Below are the code and all the weights of a small trained network. Each question names an input and a target symbol and asks about switching units off, where a switched-off unit gives its printed mean instead of its output.

import numpy as np


def w(rows, s, z=0):
    codes = np.array(rows[::2]) - 128.0
    scale = np.full(codes.shape[1], s)
    scale[-1] = z or s
    return codes * scale


def norm(h):
    return h / np.sqrt((h * h).mean(-1, keepdims=True) + 1e-5)


def f(y):
    return y / 2 * (1 + np.tanh(0.7978845608 * (y + 0.044715 * y**3)))


def softmax(a):
    e = np.exp(a - a.max(-1, keepdims=True))
    return e / e.sum(-1, keepdims=True)


def log_softmax(a):
    a = a - a.max(-1, keepdims=True)
    return a - np.log(np.exp(a).sum(-1, keepdims=True))


def net(x, mask):
    ids = ['αβγδεζηθλμξστφω'.index(c) for c in x.split()]
    T = len(ids)
    res = E[ids] + P[:T]
    r = norm(res)
    for j in range(3):
        rows = slice(3 * j, 3 * j + 3)
        q, k, v = (r @ M[0][rows].T for M in (Q, K, V))
        z = softmax(np.where(np.tri(T) > 0, q @ k.T / 3**0.5, -1e9)) @ v
        o = O[0][rows]
        res = res + np.where(mask[j], z, o[:, -1]) @ o[:, :-1]
    y = f(norm(res) @ A[0][:, :-1].T + A[0][:, -1])
    res = res + np.where(mask[3:11], y, B[0][:, -1]) @ B[0][:, :-1]
    return log_softmax(norm(res)[-1] @ U[:, :-1].T + U[:, -1])


Q, K, V, O, A, B = {}, {}, {}, {}, {}, {}
E = w([
[111,153,150],'α',
[47,78,228],'β',
[2,80,198],'γ',
[160,105,147],'δ',
[100,151,149],'ε',
[36,36,195],'ζ',
[197,117,99],'η',
[153,97,142],'θ',
[185,124,95],'λ',
[95,142,141],'μ',
[163,135,64],'ξ',
[127,144,143],'σ',
[127,158,55],'τ',
[92,144,42],'φ',
[150,120,148],'ω',
],0.007)
P = w([
[129,152,114],'0',
[93,12,75],'1',
[107,17,97],'2',
[73,17,90],'3',
[73,17,95],'4',
[71,14,100],'5',
[70,14,103],'6',
[66,16,110],'7',
[60,6,108],'8',
[57,9,106],'9',
[57,10,110],'10',
[51,6,109],'11',
[42,3,108],'12',
],0.0035)
Q[0] = w([
[92,254,47],'H1',
[43,217,146],'H1',
[228,164,228],'H1',
[61,57,187],'H2',
[224,231,59],'H2',
[38,77,230],'H2',
[122,171,60],'H3',
[149,177,68],'H3',
[121,162,60],'H3',
],0.011)
K[0] = w([
[96,179,94],'H1',
[87,249,147],'H1',
[210,176,103],'H1',
[138,200,152],'H2',
[129,71,95],'H2',
[153,186,160],'H2',
[91,70,138],'H3',
[74,77,171],'H3',
[95,79,125],'H3',
],0.015)
V[0] = w([
[126,106,47],'H1',
[38,141,208],'H1',
[139,174,185],'H1',
[33,27,59],'H2',
[203,2,71],'H2',
[110,153,4],'H2',
[71,65,104],'H3',
[174,215,93],'H3',
[117,114,111],'H3',
],0.005)
O[0] = w([
[122,192,148,182],'H1',
[201,73,113,168],'H1',
[115,74,107,3],'H1',
[107,254,104,220],'H2',
[104,117,22,231],'H2',
[47,145,128,148],'H2',
[156,152,141,216],'H3',
[61,114,138,60],'H3',
[133,135,136,158],'H3',
],0.0062,0.0024)
A[0] = w([
[214,115,190,177],'N1',
[14,58,111,1],'N2',
[41,158,152,20],'N3',
[69,86,2,174],'N4',
[140,87,124,90],'N5',
[143,80,140,17],'N6',
[12,97,198,193],'N7',
[105,198,19,131],'N8',
],0.0088,0.0033)
B[0] = w([
[117,171,122,154],'N1',
[86,147,110,165],'N2',
[223,4,186,134],'N3',
[168,174,169,253],'N4',
[177,142,165,129],'N5',
[178,120,149,121],'N6',
[78,93,91,199],'N7',
[205,134,31,231],'N8',
],0.011,0.0071)
U = w([
[159,161,6,181],'α',
[181,155,80,239],'β',
[94,157,222,103],'γ',
[185,6,15,2],'δ',
[226,137,236,155],'ε',
[68,190,194,116],'ζ',
[112,219,171,158],'η',
[49,212,88,73],'θ',
[98,75,86,98],'λ',
[98,213,142,130],'μ',
[110,117,207,111],'ξ',
[56,176,87,70],'σ',
[71,114,34,79],'τ',
[125,88,160,111],'φ',
[197,13,164,122],'ω',
],0.017,0.0082)

Each question gives the input, a string of symbols that net reads in full, and the target symbol t.
The units are the heads (3 rows each of Q, K, V and O) and the neurons (one row each of A and B). Each row of codes is followed by its name. A weight is (code - 128) times the scale printed after its matrix; where a second scale follows, it is the last column's (O, A, B and U).
mask holds one flag per unit, heads first, then neurons. A switched-off unit (its flag False) gives its mean, the last column of its rows in O or B, instead of its output. The means were averaged over made-up inputs and are rounded, as every weight is.
A unit's drop is (log p(t) with every unit on - log p(t) with that unit switched off) / (log p(t) with every unit on - log p(t) with every unit switched off).
The circuit of an input: a set's keep is (log p(t) with only the set's units on - log p(t) with every unit switched off) / (log p(t) with every unit on - log p(t) with every unit switched off). Starting from all 11 units, units are removed one at a time, each time the one whose removal leaves the highest keep (on an exact tie, the one counted first), for as long as the keep stays at least 0.8.
units of the circuit, in order: the units of the circuit, biggest drop first
unit that matters most: the unit with the biggest drop
top k neurons: the k neurons with the biggest drops, biggest first
heads that matter: for each layer, one digit per head in row order, 1 if its drop is at least 0.15 and else 0, layers parted by /
input δ δ δ λ ε ζ ω σ, target ε: heads that matter : 010
input φ δ δ ξ φ φ σ, target δ: heads that matter : 000
input ω θ δ ω ζ φ ε θ σ ξ δ, target ω: heads that matter : 010
input δ ω δ, target ε: unit that matters most : N8
input η ξ θ γ γ δ θ φ ξ λ δ θ, target θ: units of the circuit, in order : [N8; H3; N2]
input φ ω δ ζ μ τ θ, target δ: units of the circuit, in order : [H2; N3; N7]
input δ γ ε σ δ φ θ δ δ, target ε: units of the circuit, in order : [N8; N7]
input φ η θ δ, target δ: units of the circuit, in order : [N3; H2; N7]
input η η δ ζ δ ω, target θ: top 3 neurons : [N8; N4; N2]
input δ φ γ β ζ θ σ, target ε: units of the circuit, in order : [N8; H2; N7]
input η η τ φ ε ω α, target θ: top 2 neurons : [N8; N4]
input β η α δ θ ω α, target η: units of the circuit, in order : [N8; H2]
input ξ η α, target τ: top 2 neurons : [N2; N7]
input φ τ δ ξ α ε ζ τ ω ω, target δ: unit that matters most : H2
input ω ω ω σ λ φ β ω φ θ, target ω: top 2 neurons : [N8; N4]
input η μ ζ ω ζ φ δ δ, target θ: units of the circuit, in order : [H3; N8; N2]
input δ γ λ α φ α, target ε: top 2 neurons : [N8; N7]
input ξ τ δ θ α μ ε, target τ: top 2 neurons : [N2; N3]
input β β α ξ ω ζ θ δ ξ α, target η: top 3 neurons : [N8; N1; N7]
input ξ φ φ δ δ φ δ ω σ δ δ θ δ, target τ: top 3 neurons : [N7; N2; N3]
input ξ ω δ ε δ θ, target τ: unit that matters most : H3
input ξ β φ γ θ ξ ω η δ δ φ ξ θ, target τ: top 2 neurons : [N7; N2]
input μ ε δ δ ω δ ω ε ω μ δ μ μ, target ζ: top 2 neurons : [N8; N1]
input β δ δ ξ δ σ δ, target η: top 3 neurons : [N8; N1; N7]
input β ζ δ φ ξ α ω τ δ ε, target η: top 2 neurons : [N8; N1]
input ξ σ τ ω, target τ: top 2 neurons : [N2; N3]
input μ δ ε φ ω δ, target ζ: units of the circuit, in order : [N8]
input ξ σ ω ξ σ, target τ: top 2 neurons : [N2; N7]
